Below is a small trained network, with its code and all its weights. Each question gives an input and a class and asks what happens when units are switched off, that is, made to give their printed mean instead of their output.

import numpy as np


def w(rows, s, z=0):
    codes = np.array(rows[::2]) - 128.0
    scale = np.full(codes.shape[1], s)
    scale[-1] = z or s
    return codes * scale


def f(y):
    return np.maximum(y, 0)


def log_softmax(a):
    a = a - a.max(-1, keepdims=True)
    return a - np.log(np.exp(a).sum(-1, keepdims=True))


def net(x, mask):
    res = np.array(x, float).reshape(1, 7) / 4 @ E
    y = f(res @ A[0][:, :-1].T + A[0][:, -1])
    res = res + np.where(mask, y, B[0][:, -1]) @ B[0][:, :-1]
    return log_softmax(res[-1] @ U[:, :-1].T + U[:, -1])


A, B = {}, {}
E = w([
[91,117,116,168,162,135,188],'x0',
[117,102,43,107,77,124,170],'x1',
[98,152,174,111,153,120,167],'x2',
[156,166,76,107,152,74,100],'x3',
[216,143,77,60,128,173,206],'x4',
[123,192,140,184,50,132,163],'x5',
[90,165,161,158,158,251,116],'x6',
],0.013)
A[0] = w([
[94,115,152,147,111,79,116,236],'N0',
[157,141,86,122,153,199,114,81],'N1',
[130,113,105,75,115,130,127,127],'N2',
[119,62,106,166,120,136,120,112],'N3',
[120,160,111,130,101,142,168,2],'N4',
[129,105,65,145,92,5,123,83],'N5',
[135,151,100,99,126,124,134,74],'N6',
[119,142,116,201,136,130,109,112],'N7',
[83,143,156,173,118,150,104,83],'N8',
[109,98,127,138,161,183,164,13],'N9',
[99,91,161,183,112,97,131,182],'N10',
[126,80,155,102,190,97,72,134],'N11',
[171,159,105,126,46,104,137,147],'N12',
[114,123,134,98,168,109,107,63],'N13',
[97,135,153,158,106,139,65,102],'N14',
[154,163,130,104,50,95,138,116],'N15',
[117,90,69,132,160,166,129,39],'N16',
[85,184,173,209,106,151,73,142],'N17',
[161,171,135,146,160,82,181,167],'N18',
[133,176,138,144,172,89,136,63],'N19',
],0.016,0.0067)
B[0] = w([
[117,139,131,119,91,94,185,210],'N0',
[128,147,137,143,69,114,162,189],'N1',
[149,182,142,160,166,97,123,178],'N2',
[127,116,113,129,98,120,184,167],'N3',
[170,115,122,138,149,132,79,161],'N4',
[79,159,245,56,128,63,55,250],'N5',
[165,145,144,132,140,108,100,162],'N6',
[151,171,202,129,136,75,119,176],'N7',
[89,175,112,145,112,85,95,198],'N8',
[82,115,149,104,125,124,128,177],'N9',
[88,141,96,108,90,95,148,208],'N10',
[231,110,138,85,157,126,64,222],'N11',
[188,51,95,61,111,142,102,227],'N12',
[156,129,103,92,130,122,125,162],'N13',
[162,175,130,143,115,111,172,201],'N14',
[149,64,76,117,134,156,168,207],'N15',
[87,126,127,154,68,129,187,168],'N16',
[100,183,217,167,76,50,100,253],'N17',
[164,183,135,189,138,137,167,196],'N18',
[168,134,120,135,118,133,162,159],'N19',
],0.012,0.017)
U = w([
[101,224,142,145,113,81,141,218],'0',
[12,67,118,140,174,188,197,52],'1',
[131,125,145,51,179,96,63,129],'2',
[90,58,106,81,83,93,157,159],'3',
[6,99,107,187,152,138,101,4],'4',
[203,100,67,127,157,144,135,132],'5',
],0.011,0.0046)

Each question gives the input, the list of numbers given to net, and the class t.
The units are the neurons (one row each of A and B). Each row of codes is followed by its name. A weight is (code - 128) times the scale printed after its matrix; where a second scale follows, it is the last column's (A, B and U).
mask holds one flag per neuron, in row order. A switched-off neuron (its flag False) gives its mean, the last column of its row in B, instead of its output. The means were averaged over made-up inputs and are rounded, as every weight is.
A unit's drop is (log p(t) with every unit on - log p(t) with that unit switched off) / (log p(t) with every unit on - log p(t) with every unit switched off).
The circuit of an input: a set's keep is (log p(t) with only the set's units on - log p(t) with every unit switched off) / (log p(t) with every unit on - log p(t) with every unit switched off). Starting from the 12 units with the biggest drops (on a tie, the unit counted first), units are removed one at a time, each time the one whose removal leaves the highest keep (on an exact tie, the one counted first), for as long as the keep stays at least 0.8.
circuit, biggest first: the units of the circuit, biggest drop first
unit that matters most: the unit with the biggest drop
top k neurons: the k neurons with the biggest drops, biggest first
drop when u is switched off: that unit's drop, to one decimal
input [-8,-5,0,8,8,7,-6], class 5: unit that matters most : N15
input [4,-5,8,8,-4,-6,3], class 2: top 2 neurons : (N11 N13)
input [5,-8,-7,3,6,-4,0], class 5: top 2 neurons : (N5 N17)
input [-8,3,-7,7,5,-3,2], class 5: circuit, biggest first : (N17 N15)
input [6,6,2,3,8,0,2], class 5: top 2 neurons : (N17 N5)
input [-3,3,-1,-8,6,-4,-4], class 5: top 3 neurons : (N5 N17 N2)
input [5,-4,4,6,0,-8,1], class 5: circuit, biggest first : (N5 N17)
input [0,5,-4,-1,-8,5,-7], class 3: top 2 neurons : (N12 N15)
input [3,-6,-8,0,-7,-8,1], class 0: top 3 neurons : (N14 N12 N17)
input [8,-5,-3,-7,-3,-7,-3], class 3: top 2 neurons : (N5 N3)
input [-1,4,-5,-1,-2,1,-2], class 3: top 2 neurons : (N11 N3)
input [7,8,8,7,0,7,-5], class 2: top 2 neurons : (N5 N12)
input [6,8,8,7,8,-2,-4], class 2: top 3 neurons : (N5 N12 N17)
input [-3,3,4,-2,4,8,-7], class 3: top neuron : (N15)
input [5,8,6,3,2,-4,-6], class 2: top 2 neurons : (N5 N17)
input [-5,-6,3,-4,7,0,-1], class 5: drop when N5 is switched off : 0.4
input [3,-3,-8,7,6,-1,-8], class 2: drop when N5 is switched off : 5.5
input [2,5,-5,3,0,-4,-6], class 2: drop when N5 is switched off : 1.0
